Each row is followed by its class. Each block has new classes.
[ 0.30  0.13  2.17 -1.06  0.01  0.36 -0.86  0.53 -0.85  3.19 -1.46  0.49
  0.13  0.25  0.13  0.28  1.21  0.36  0.51 -0.09  0.75 -0.08  1.23  0.10
  0.90 -0.29 -0.83  0.75 -0.80  0.36  0.35  0.16 -0.41  0.34 -1.78 -1.37
 -1.54  2.50  0.41  0.11 -0.62 -0.03 -1.79  1.23 -0.14 -0.65  1.82 -0.82]
j386
[-0.54 -0.18  1.50 -0.07  0.53  0.27  0.25 -0.50 -0.33  1.54 -0.49 -0.31
 -0.46  0.05  0.48 -0.71 -1.06 -0.94  0.45 -0.54  0.35 -0.20 -0.75 -0.06
 -0.02 -2.38  0.72  0.32 -0.40  0.82 -0.28  0.43  1.01 -0.22  0.18  0.49
  0.85 -5.28  0.17 -0.23  0.38  0.22 -1.15 -0.32 -0.62 -0.88 -1.37 -1.35]
j518
[-2.76  1.91 -3.32 -0.88 -1.38  0.29  0.06  0.68  0.28  5.87 -4.76 -0.48
 -1.22  0.54  0.06 -0.20  1.97 -0.10  0.39  0.31  1.12 -0.37 -0.21  0.25
  0.15 -1.12 -2.55 -0.29  0.61 -5.31 -0.59  1.06  0.37  1.40 -1.91 -1.51
  1.01 -0.23  0.04 -0.09 -0.01 -1.60 -0.35 -1.89 -0.77 -0.10 -1.61 -0.78]
j386
[-0.06 -0.39  2.81 -0.22  0.65  0.07  0.22 -0.19 -0.32  1.03 -0.03 -0.32
 -0.39  0.04  0.38 -0.55 -0.92 -0.87  0.47 -0.33  0.41 -0.24 -0.81 -0.04
 -0.07 -1.86 -0.10  0.38 -0.53  1.23  0.25 -0.52  0.61 -0.50  0.37  0.91
  0.51 -4.85  0.00  0.01  0.25  0.05 -1.36  0.28 -0.01 -0.83 -0.16 -1.51]
j518
[-1.67  0.80  0.68 -0.11 -0.42  0.52  0.62  0.16  0.39  1.80 -1.70 -0.43
 -0.95  0.45  0.19  0.17 -0.11 -0.52  0.51  0.17  0.99 -0.29 -1.13 -0.14
 -0.16 -2.19 -1.33  0.17 -0.36 -0.74 -0.18  0.28  0.89 -0.58 -0.61  0.10
  1.27 -6.08 -0.28 -0.20  0.37 -0.41 -0.90 -2.08 -0.36 -0.78 -1.83 -0.98]
j518
[-0.27  0.80  2.05  0.78  0.73  0.38  0.27 -0.32 -0.02 -0.84  0.26 -0.45
 -0.12  0.28  0.16 -0.20 -0.29 -0.37  0.27 -0.17  1.00  0.45 -0.59 -0.02
 -0.02 -0.04 -0.91 -0.57 -0.99  1.53 -0.03 -0.81  0.39 -0.89 -0.22  0.49
 -0.11 -3.37 -0.74 -0.33  0.01  0.18 -1.12 -0.74  0.06 -1.05 -0.18  0.56]
j386
[-2.29  1.35 -4.61 -1.55 -3.35  0.38 -0.53  0.99  2.02  0.23 -4.04 -1.21
 -1.51  0.91 -0.02 -0.51  1.28 -0.06 -0.08 -0.78  0.36 -1.11 -1.31  0.39
 -0.16 -0.20 -1.64 -0.07 -0.01 -3.02  0.49  0.12 -0.83 -0.27 -1.25 -1.26
 -0.64 -3.13  0.07 -0.09 -0.78 -1.75 -0.40 -3.01  0.85  0.15  2.25 -1.95]
j386
[-0.82 -0.18  2.27  0.42  0.77  0.35 -0.22 -0.20 -0.51  2.84 -2.38 -0.77
 -0.57  0.22  1.00 -0.70 -0.28 -0.84  1.09 -1.10  0.16 -0.94 -1.84 -0.28
 -0.10 -1.51 -0.44  0.45  0.24 -1.46 -0.42  0.30  1.08  0.00  2.37  0.85
  0.76 -5.94  0.58 -0.25  0.34 -0.05 -1.48  0.66  0.33  0.01 -0.48 -1.99]
j386
[-0.77 -0.29  2.14  0.06  0.55  0.00  0.31 -0.61  0.08  0.68 -0.69 -0.47
 -0.37  0.17  0.36 -0.16 -1.13 -0.86  0.27 -0.46  0.66 -0.38 -0.66  0.15
 -0.45 -1.38 -0.09  0.35 -0.56  0.56 -0.04 -0.22  0.77 -0.72  0.32  0.30
  0.75 -5.88  0.03 -0.27  0.22  0.01 -1.39  0.18  0.21 -0.93 -1.10 -1.38]
j518
[-0.86  1.28 -2.82 -0.16 -1.88  0.53 -0.72  0.64  1.26  0.45 -4.21 -1.01
 -1.04  0.72  0.56 -0.07  1.64 -0.41  0.24 -0.75  0.53 -1.27 -1.52  0.09
  0.97  0.66 -1.37  0.27 -0.34 -2.74  0.13  0.40 -0.36 -0.23 -0.97 -0.82
 -0.72 -2.44 -0.10  0.22 -0.89 -0.56 -0.78 -0.97  0.21  0.02  2.27 -1.36]
j386
[ 0.78 -0.06  0.66 -0.71 -0.78  0.19 -0.57  0.48  0.34 -0.73  0.04  0.17
 -0.21  0.18 -0.22  0.39  0.34  0.25  0.56 -0.13  0.02  0.04  0.55  0.19
  0.46 -0.09  0.88  0.20 -0.75  1.41  1.07 -0.21 -0.76 -0.32 -1.13 -0.62
 -1.56  0.97  0.08 -0.14 -0.62  0.05 -0.74  0.04  0.21 -0.44  1.92 -0.82]
j386
[-0.58  0.50  0.60 -0.06  0.43 -0.13 -0.04 -0.19 -0.22  0.02  0.38  0.03
 -0.14  0.47 -0.12 -0.46  0.59 -0.32 -0.06  1.02  1.29  0.82  0.54  0.18
  0.37 -1.29 -1.13 -0.46 -0.79  1.85  0.02  0.23  0.48 -0.74 -0.72  0.44
  0.18 -1.57 -0.95 -0.42  0.54  0.12 -0.80 -1.24 -0.28 -1.68 -0.97  1.17]
j386
[-2.27  1.37 -0.22 -0.50 -1.36  0.68  0.51  0.85  1.06  1.19 -2.55 -1.23
 -1.53  0.67  0.33 -1.11  0.07 -1.34  0.55 -0.16  1.49 -0.48 -1.62  0.11
 -0.29 -2.59 -2.18 -0.42 -0.85 -1.22 -0.17  0.26  1.43 -1.00 -0.72  0.34
  2.00 -6.08 -0.56 -0.35  0.45 -0.78 -1.05 -2.74 -0.47 -2.10 -2.09 -1.83]
j518
